Below is a small trained network, with its code and all its weights. Each question gives an input and a class and asks what happens when units are switched off, that is, made to give their printed mean instead of their output.

import numpy as np


def w(rows, s, z=0):
    codes = np.array(rows[::2]) - 128.0
    scale = np.full(codes.shape[1], s)
    scale[-1] = z or s
    return codes * scale


def f(y):
    return y / 2 * (1 + np.tanh(0.7978845608 * (y + 0.044715 * y**3)))


def log_softmax(a):
    a = a - a.max(-1, keepdims=True)
    return a - np.log(np.exp(a).sum(-1, keepdims=True))


def net(x, mask):
    res = np.array(x, float).reshape(1, 5) / 4 @ E
    y = f(res @ A[0][:, :-1].T + A[0][:, -1])
    res = res + np.where(mask, y, B[0][:, -1]) @ B[0][:, :-1]
    return log_softmax(res[-1] @ U[:, :-1].T + U[:, -1])


A, B = {}, {}
E = w([
[32,179,49,28,88,75,46,162],'x0',
[153,119,122,21,133,255,126,19],'x1',
[224,74,113,142,46,173,35,213],'x2',
[121,126,118,140,131,135,123,122],'x3',
[175,242,59,126,235,181,150,221],'x4',
],0.0078)
A[0] = w([
[34,153,48,70,114,71,24,154,118],'n0',
[156,110,109,43,110,210,109,59,4],'n1',
[188,81,180,255,170,103,203,136,134],'n2',
[42,163,118,98,83,74,59,150,92],'n3',
[138,64,183,152,93,99,147,79,148],'n4',
[217,94,129,174,62,142,48,180,105],'n5',
[193,97,185,144,167,206,167,69,95],'n6',
[183,112,148,159,76,139,41,175,107],'n7',
[91,151,164,108,131,103,195,119,33],'n8',
[49,172,42,78,80,70,95,180,122],'n9',
[184,128,227,238,116,143,220,93,158],'n10',
[64,145,65,69,72,46,77,128,188],'n11',
[143,54,191,170,71,94,132,68,112],'n12',
[55,178,179,121,194,71,219,60,87],'n13',
[92,38,190,142,79,84,117,94,56],'n14',
[63,160,160,173,166,96,206,61,113],'n15',
[88,111,125,125,161,83,178,79,74],'n16',
[217,82,93,174,59,145,48,200,69],'n17',
[95,70,191,147,63,100,142,95,90],'n18',
[195,84,128,166,91,151,59,169,68],'n19',
[169,104,208,224,124,170,210,133,127],'n20',
[60,149,96,71,107,156,85,116,116],'n21',
[80,82,175,130,57,64,71,90,81],'n22',
[105,119,125,190,115,77,138,177,76],'n23',
[150,129,152,255,130,56,130,158,71],'n24',
[72,180,146,150,145,82,205,91,106],'n25',
[220,176,121,169,236,182,177,184,131],'n26',
[127,44,227,175,104,107,111,61,126],'n27',
[75,44,190,158,53,91,103,84,84],'n28',
[203,79,160,185,145,134,194,139,111],'n29',
[167,211,59,125,180,146,162,226,44],'n30',
[172,105,141,154,136,154,176,105,105],'n31',
[68,140,123,158,168,55,194,111,41],'n32',
[164,119,164,56,144,253,164,53,93],'n33',
[133,105,144,189,103,92,104,226,67],'n34',
[190,93,120,119,82,155,62,152,99],'n35',
[182,208,92,171,226,169,145,209,86],'n36',
[107,132,120,168,153,79,143,219,97],'n37',
[108,111,166,180,132,40,99,174,100],'n38',
[128,122,191,225,135,91,140,170,69],'n39',
[85,149,143,184,147,27,179,159,69],'n40',
[86,103,108,160,129,61,118,187,147],'n41',
],0.0093,0.003)
B[0] = w([
[193,148,229,172,96,79,64,231,253],'n0',
[98,26,168,1,167,183,42,16,212],'n1',
[200,128,231,165,89,108,11,204,234],'n2',
[193,124,201,193,119,109,41,203,214],'n3',
[97,188,102,140,70,179,128,173,188],'n4',
[161,68,37,172,217,45,218,139,210],'n5',
[198,73,193,102,113,91,34,144,217],'n6',
[144,92,60,170,214,64,201,118,193],'n7',
[137,115,85,145,178,91,150,133,152],'n8',
[188,148,191,205,95,128,34,218,237],'n9',
[201,123,202,200,98,88,43,216,236],'n10',
[185,145,170,174,90,109,77,188,242],'n11',
[61,187,93,122,82,165,132,161,201],'n12',
[166,61,29,200,224,58,210,114,226],'n13',
[63,193,70,123,75,182,181,154,201],'n14',
[155,86,40,184,209,60,195,142,206],'n15',
[146,115,75,146,176,92,194,137,167],'n16',
[166,70,38,185,228,47,215,125,218],'n17',
[63,172,90,128,90,170,177,149,192],'n18',
[169,97,74,168,234,57,198,116,186],'n19',
[194,139,208,181,97,87,77,205,219],'n20',
[162,95,194,138,111,96,67,156,194],'n21',
[44,217,87,142,66,205,164,149,212],'n22',
[79,85,150,42,149,164,58,73,176],'n23',
[90,78,154,34,147,161,70,27,202],'n24',
[151,84,48,192,199,70,188,132,191],'n25',
[36,240,99,148,23,215,166,185,252],'n26',
[73,203,98,139,57,188,144,164,208],'n27',
[61,197,67,122,76,201,181,160,218],'n28',
[188,147,171,173,108,84,71,204,198],'n29',
[28,219,70,140,69,210,179,134,228],'n30',
[147,103,160,164,97,127,64,164,169],'n31',
[148,87,64,144,218,51,196,93,181],'n32',
[93,32,147,10,161,164,56,17,245],'n33',
[92,58,105,47,203,138,113,56,193],'n34',
[118,83,58,158,197,75,186,99,186],'n35',
[32,226,72,124,42,205,179,163,247],'n36',
[81,108,126,49,117,183,75,53,192],'n37',
[74,81,158,16,126,203,64,37,193],'n38',
[153,69,163,51,139,145,47,61,185],'n39',
[101,58,122,15,169,147,69,24,198],'n40',
[105,90,145,70,137,180,37,79,190],'n41',
],0.0076,0.011)
U = w([
[200,149,226,195,68,85,66,219,250],'0',
[25,250,71,149,41,209,206,172,38],'1',
[159,71,39,185,217,30,245,118,148],'2',
[97,53,160,22,132,168,59,30,20],'3',
],0.012,0.0027)

Each question gives the input, the list of numbers given to net, and the class t.
The units are the neurons (one row each of A and B). Each row of codes is followed by its name. A weight is (code - 128) times the scale printed after its matrix; where a second scale follows, it is the last column's (A, B and U).
mask holds one flag per neuron, in row order. A switched-off neuron (its flag False) gives its mean, the last column of its row in B, instead of its output. The means were averaged over made-up inputs and are rounded, as every weight is.
A unit's drop is (log p(t) with every unit on - log p(t) with that unit switched off) / (log p(t) with every unit on - log p(t) with every unit switched off).
unit that matters most: the unit with the biggest drop
k most important neurons: the k neurons with the biggest drops, biggest first
drop when u is switched off: that unit's drop, to one decimal
input [-4,-7,-2,3,-6], class 3: most important neuron : [n24]
input [-3,-8,-8,6,8], class 1: 3 most important neurons : [n26, n36, n30]
input [-5,8,8,-5,1], class 2: 3 most important neurons : [n5, n17, n19]
input [-6,-1,2,5,-7], class 1: 2 most important neurons : [n28, n27]
input [6,3,1,0,-6], class 0: 4 most important neurons : [n0, n3, n11, n36]
input [-6,-8,-8,-5,-7], class 2: 3 most important neurons : [n13, n15, n25]
input [-2,6,7,8,7], class 1: 4 most important neurons : [n26, n36, n30, n13]
input [0,-6,-6,-2,-1], class 2: 3 most important neurons : [n13, n15, n25]
input [-5,-6,5,3,4], class 3: 2 most important neurons : [n24, n34]
input [8,3,-8,-7,2], class 0: 3 most important neurons : [n0, n9, n11]
input [-1,-8,3,-4,-7], class 3: 4 most important neurons : [n24, n38, n39, n34]
input [6,-7,-3,0,0], class 3: 2 most important neurons : [n40, n38]
input [8,4,1,-6,-8], class 0: 4 most important neurons : [n0, n3, n11, n21]
input [-4,6,-3,8,3], class 3: unit that matters most : n33
input [-2,-6,-7,-5,-2], class 2: drop when n13 is switched off : 0.2
input [7,7,0,8,-8], class 1: drop when n22 is switched off : 0.9
input [6,-2,-8,0,4], class 2: drop when n24 is switched off : 0.0
